Here is a tiny trained network, its code and every weight. The questions are about switching its units off for an input and a target symbol, where a switched-off unit gives its printed mean instead of its output.

import numpy as np


def w(rows, s, z=0):
    codes = np.array(rows[::2]) - 128.0
    scale = np.full(codes.shape[1], s)
    scale[-1] = z or s
    return codes * scale


def f(y):
    return y / 2 * (1 + np.tanh(0.7978845608 * (y + 0.044715 * y**3)))


def softmax(a):
    e = np.exp(a - a.max(-1, keepdims=True))
    return e / e.sum(-1, keepdims=True)


def log_softmax(a):
    a = a - a.max(-1, keepdims=True)
    return a - np.log(np.exp(a).sum(-1, keepdims=True))


def net(x, mask):
    ids = ['γεζηθμξπτφψ'.index(c) for c in x.split()]
    T = len(ids)
    res = E[ids] + P[:T]
    r = res
    for j in range(3):
        rows = slice(2 * j, 2 * j + 2)
        q, k, v = (r @ M[0][rows].T for M in (Q, K, V))
        z = softmax(np.where(np.tri(T) > 0, q @ k.T / 2**0.5, -1e9)) @ v
        o = O[0][rows]
        res = res + np.where(mask[j], z, o[:, -1]) @ o[:, :-1]
    y = f(res @ A[0][:, :-1].T + A[0][:, -1])
    res = res + np.where(mask[3:11], y, B[0][:, -1]) @ B[0][:, :-1]
    return log_softmax(res[-1] @ U[:, :-1].T + U[:, -1])


Q, K, V, O, A, B = {}, {}, {}, {}, {}, {}
E = w([
[155,34,148,144,148,148,161,105,130,167,183,202],'γ',
[121,145,97,144,136,15,171,187,77,111,110,103],'ε',
[178,157,151,97,83,103,147,179,235,186,126,161],'ζ',
[106,166,67,98,187,194,133,108,133,240,142,110],'η',
[149,117,123,46,188,144,126,163,149,160,48,197],'θ',
[110,198,153,177,103,143,6,49,178,51,95,164],'μ',
[129,127,108,180,73,167,118,230,68,114,61,103],'ξ',
[101,50,181,177,163,99,105,179,150,223,159,133],'π',
[119,123,27,111,105,108,110,154,139,161,158,206],'τ',
[102,60,140,98,69,103,137,102,103,127,122,79],'φ',
[156,145,164,92,102,144,157,159,83,104,197,87],'ψ',
],0.016)
P = w([
[112,69,129,109,117,131,231,185,49,254,120,202],'0',
[160,131,128,135,165,136,122,125,161,126,134,106],'1',
[160,113,130,138,155,138,114,119,169,114,145,94],'2',
[141,117,134,134,153,137,103,128,171,124,149,94],'3',
[163,127,121,134,156,157,106,117,174,110,145,96],'4',
[151,128,130,125,156,150,107,124,167,116,151,93],'5',
[158,117,141,141,140,157,108,122,163,110,151,89],'6',
[160,119,129,140,145,156,116,130,167,107,145,95],'7',
[163,116,131,160,157,167,117,113,171,100,146,96],'8',
[144,116,135,140,142,160,109,123,166,112,157,90],'9',
[155,119,135,136,153,158,114,123,165,104,145,100],'10',
[172,115,135,143,133,154,121,131,161,104,146,108],'11',
],0.0086)
Q[0] = w([
[140,140,114,61,108,139,148,182,157,158,196,162],'head 1',
[118,150,113,119,75,106,126,146,62,68,121,67],'head 1',
[100,152,85,113,158,170,69,80,141,128,115,163],'head 2',
[209,53,174,153,59,122,220,209,119,132,172,69],'head 2',
[138,88,90,132,111,117,119,157,138,128,137,104],'head 3',
[157,111,158,124,161,161,33,87,255,183,136,217],'head 3',
],0.081)
K[0] = w([
[169,154,107,99,152,130,73,81,185,23,216,49],'head 1',
[100,129,82,33,139,131,163,254,85,206,148,87],'head 1',
[118,204,97,113,160,145,73,121,149,120,114,210],'head 2',
[107,2,195,104,96,117,203,116,59,165,214,105],'head 2',
[84,126,113,87,56,133,97,83,125,144,98,145],'head 3',
[126,118,69,67,167,122,246,198,75,254,134,186],'head 3',
],0.051)
V[0] = w([
[202,66,77,184,224,192,184,196,166,128,113,18],'head 1',
[120,250,193,233,134,184,145,177,78,178,88,150],'head 1',
[157,62,13,189,185,117,148,152,215,87,96,71],'head 2',
[100,145,190,189,72,82,151,14,71,173,62,165],'head 2',
[173,186,192,101,187,61,103,106,175,125,156,118],'head 3',
[173,112,172,79,130,125,191,199,154,116,174,31],'head 3',
],0.012)
O[0] = w([
[210,63,113,169,161,141,226,148,145,158,102,128,176],'head 1',
[164,88,59,126,145,187,100,104,185,55,121,43,133],'head 1',
[113,253,82,177,173,154,88,64,119,88,131,146,3],'head 2',
[94,169,252,145,92,119,163,128,115,194,117,187,124],'head 2',
[36,55,144,116,101,192,198,172,207,78,158,145,43],'head 3',
[172,93,141,180,74,135,199,87,49,160,57,100,249],'head 3',
],0.0061,0.0078)
A[0] = w([
[77,120,135,124,124,156,174,148,149,86,154,129,1],'neuron 1',
[127,82,61,123,142,99,113,133,96,82,67,240,107],'neuron 2',
[132,128,84,132,103,69,226,134,92,190,111,121,121],'neuron 3',
[142,86,122,87,173,187,166,26,103,170,214,205,5],'neuron 4',
[192,162,78,160,119,76,157,229,137,139,33,188,72],'neuron 5',
[137,132,117,120,176,45,199,136,132,55,5,176,77],'neuron 6',
[160,87,60,173,131,60,192,128,129,139,85,111,83],'neuron 7',
[128,137,67,132,87,65,179,17,111,182,48,109,110],'neuron 8',
],0.012,0.0097)
B[0] = w([
[183,178,92,186,127,44,120,11,1,158,9,127,142],'neuron 1',
[166,85,110,106,99,157,128,97,100,120,102,247,147],'neuron 2',
[165,149,71,136,205,141,79,86,126,53,161,114,252],'neuron 3',
[69,254,143,90,23,127,158,144,172,194,44,80,134],'neuron 4',
[42,122,134,118,108,212,128,178,147,105,147,103,194],'neuron 5',
[145,151,183,62,206,67,46,107,108,117,86,124,144],'neuron 6',
[92,204,178,125,118,93,83,149,79,172,148,198,227],'neuron 7',
[100,63,117,118,92,89,214,131,209,143,108,109,218],'neuron 8',
],0.0089,0.019)
U = w([
[113,93,145,211,164,111,126,146,142,208,133,161,105],'γ',
[125,150,135,168,96,137,137,90,162,96,104,142,152],'ε',
[81,142,110,155,65,182,143,149,85,83,82,97,155],'ζ',
[209,161,115,128,117,155,186,110,80,92,154,121,223],'η',
[112,133,55,151,76,127,133,114,148,112,160,187,139],'θ',
[94,129,150,77,119,164,170,165,254,98,205,129,206],'μ',
[148,161,46,113,148,137,150,95,144,165,95,76,23],'ξ',
[142,109,148,94,146,166,145,125,141,135,70,152,111],'π',
[91,192,108,113,125,56,120,129,113,83,135,106,2],'τ',
[128,175,179,125,56,96,191,141,98,193,107,173,140],'φ',
[122,24,118,105,85,94,191,137,147,145,86,110,211],'ψ',
],0.0068,0.0031)

Each question gives the input, a string of symbols that net reads in full, and the target symbol t.
The units are the heads (2 rows each of Q, K, V and O) and the neurons (one row each of A and B). Each row of codes is followed by its name. A weight is (code - 128) times the scale printed after its matrix; where a second scale follows, it is the last column's (O, A, B and U).
mask holds one flag per unit, heads first, then neurons. A switched-off unit (its flag False) gives its mean, the last column of its rows in O or B, instead of its output. The means were averaged over made-up inputs and are rounded, as every weight is.
A unit's drop is (log p(t) with every unit on - log p(t) with that unit switched off) / (log p(t) with every unit on - log p(t) with every unit switched off).
The circuit of an input: a set's keep is (log p(t) with only the set's units on - log p(t) with every unit switched off) / (log p(t) with every unit on - log p(t) with every unit switched off). Starting from all 11 units, units are removed one at a time, each time the one whose removal leaves the highest keep (on an exact tie, the one counted first), for as long as the keep stays at least 0.8.
circuit, biggest first: the units of the circuit, biggest drop first
unit that matters most: the unit with the biggest drop
top k neurons: the k neurons with the biggest drops, biggest first
heads that matter: for each layer, one digit per head in row order, 1 if its drop is at least 0.15 and else 0, layers parted by /
input μ τ γ τ ζ ζ ξ φ, target μ: unit that matters most => head 3
input φ μ ξ, target φ: heads that matter => 111
input μ ζ ξ ψ ψ γ, target μ: circuit, biggest first => [head 3; neuron 1]
input τ τ ξ ψ μ ψ ψ ε π π ψ ε, target τ: top 2 neurons => [neuron 1; neuron 8]
input ψ ψ φ μ ψ η, target ψ: heads that matter => 101
input φ μ ψ μ φ ψ μ ζ, target φ: heads that matter => 110
input τ π τ ε ξ ψ ψ η, target ξ: circuit, biggest first => [head 2; neuron 7]
input ε π π π π ψ ζ, target μ: circuit, biggest first => [neuron 5; neuron 1]
input φ μ ξ ζ ζ ψ ε, target φ: circuit, biggest first => [head 3; neuron 3; neuron 1; head 2]
input φ μ ξ ζ π φ, target φ: circuit, biggest first => [neuron 1; head 3; neuron 3; head 2]
input τ ψ ψ μ ξ ζ, target τ: heads that matter => 101
input ψ ξ ξ μ ψ ψ θ, target ψ: circuit, biggest first => [head 3; neuron 7; head 1; neuron 3]
input μ τ ψ ψ ψ ξ ψ γ ψ ψ π, target μ: heads that matter => 101
input ψ μ φ φ γ ψ ψ φ ε, target ψ: heads that matter => 011
input ζ φ φ τ ζ θ ξ ξ ε τ γ θ, target π: circuit, biggest first => [neuron 6; neuron 2; head 1]
input μ ψ ψ φ ε, target μ: circuit, biggest first => [head 3]
input ξ μ ψ φ π φ ξ φ, target ξ: top 2 neurons => [neuron 1; neuron 8]
input φ τ ψ θ ψ φ μ ε, target φ: top 4 neurons => [neuron 3; neuron 1; neuron 5; neuron 8]
input ψ ψ μ ψ η φ ψ π ψ ψ φ π, target ψ: heads that matter => 100
input τ φ μ, target τ: heads that matter => 101
input ψ ε ψ μ ψ π ζ ξ ψ γ, target ψ: top neuron => [neuron 7]
